Here is a tiny trained network, its code and every weight. The questions are about switching its units off for an input and a class, where a switched-off unit gives its printed mean instead of its output.

import numpy as np


def w(rows, s, z=0):
    codes = np.array(rows[::2]) - 128.0
    scale = np.full(codes.shape[1], s)
    scale[-1] = z or s
    return codes * scale


def f(y):
    return np.maximum(y, 0)


def log_softmax(a):
    a = a - a.max(-1, keepdims=True)
    return a - np.log(np.exp(a).sum(-1, keepdims=True))


def net(x, mask):
    res = np.array(x, float).reshape(1, 8) / 4 @ E
    y = f(res @ A[0][:, :-1].T + A[0][:, -1])
    res = res + np.where(mask, y, B[0][:, -1]) @ B[0][:, :-1]
    return log_softmax(res[-1] @ U[:, :-1].T + U[:, -1])


A, B = {}, {}
E = w([
[127,127,127,120,130,128,123],'x0',
[126,126,128,120,131,126,129],'x1',
[113,124,129,121,127,120,127],'x2',
[152,192,154,111,2,150,56],'x3',
[152,141,51,173,231,36,55],'x4',
[145,204,169,100,146,71,175],'x5',
[76,174,127,137,158,199,114],'x6',
[128,133,126,141,123,127,132],'x7',
],0.0095)
A[0] = w([
[98,204,202,100,159,70,219,79],'n0',
[104,95,184,102,77,181,217,28],'n1',
[194,49,140,99,81,93,174,177],'n2',
[116,67,120,133,201,139,218,2],'n3',
[77,8,116,133,113,175,98,54],'n4',
[71,184,140,98,172,210,121,162],'n5',
],0.012,0.0084)
B[0] = w([
[194,61,55,176,93,252,135,232],'n0',
[171,195,86,155,237,33,2,254],'n1',
[29,101,171,128,125,104,207,252],'n2',
[91,212,187,74,28,90,33,207],'n3',
[222,110,68,169,100,224,178,211],'n4',
[69,52,182,133,97,41,208,240],'n5',
],0.012,0.0088)
U = w([
[132,176,210,91,6,141,60,103],'0',
[147,148,89,143,218,86,83,75],'1',
[122,114,170,114,133,146,142,255],'2',
[176,107,100,138,92,180,154,29],'3',
[116,116,165,117,134,129,148,204],'4',
[111,115,153,96,137,139,148,196],'5',
[83,85,170,141,134,100,183,38],'6',
],0.011,0.0094)

Each question gives the input, the list of numbers given to net, and the class t.
The units are the neurons (one row each of A and B). Each row of codes is followed by its name. A weight is (code - 128) times the scale printed after its matrix; where a second scale follows, it is the last column's (A, B and U).
mask holds one flag per neuron, in row order. A switched-off neuron (its flag False) gives its mean, the last column of its row in B, instead of its output. The means were averaged over made-up inputs and are rounded, as every weight is.
A unit's drop is (log p(t) with every unit on - log p(t) with that unit switched off) / (log p(t) with every unit on - log p(t) with every unit switched off).
most important unit: the unit with the biggest drop
k most important neurons: the k neurons with the biggest drops, biggest first
drop of u: that unit's drop, to one decimal
input [-2,-3,-6,-5,-6,-2,-1,1], class 1: most important neuron -> [n1]
input [7,7,-2,6,-7,-2,0,-6], class 1: 2 most important neurons -> [n1; n3]
input [7,-1,-7,-3,2,-2,-8,-3], class 6: 4 most important neurons -> [n2; n1; n0; n4]
input [-1,4,-6,-7,1,-2,-6,3], class 0: 2 most important neurons -> [n3; n5]
input [4,2,-2,-3,3,-4,0,-1], class 3: 3 most important neurons -> [n1; n2; n5]
input [-4,-8,-3,0,6,6,-6,-7], class 4: 3 most important neurons -> [n1; n4; n2]
input [-2,-4,-3,-4,-6,-5,6,-2], class 1: 3 most important neurons -> [n1; n2; n0]
input [4,1,-2,-2,-5,-6,-3,-2], class 3: 2 most important neurons -> [n4; n5]
input [7,-4,4,5,-3,-4,-4,4], class 5: 2 most important neurons -> [n3; n2]
input [6,-6,3,-5,3,8,3,8], class 3: 3 most important neurons -> [n0; n1; n2]
input [-3,1,7,-7,-2,4,5,-3], class 0: 2 most important neurons -> [n3; n2]
input [-3,4,-1,4,0,8,2,3], class 3: 2 most important neurons -> [n0; n3]
input [-1,-1,8,4,-6,-6,2,-6], class 2: 3 most important neurons -> [n5; n0; n4]
input [3,-2,-3,2,-1,-7,3,0], class 3: most important unit -> n4
input [-3,3,-5,5,-4,7,6,0], class 3: drop of n0 -> 1.1
input [-7,1,0,-5,2,7,-3,7], class 3: drop of n5 -> 0.1
input [0,-6,8,-8,-1,1,-4,5], class 0: drop of n3 -> 1.0
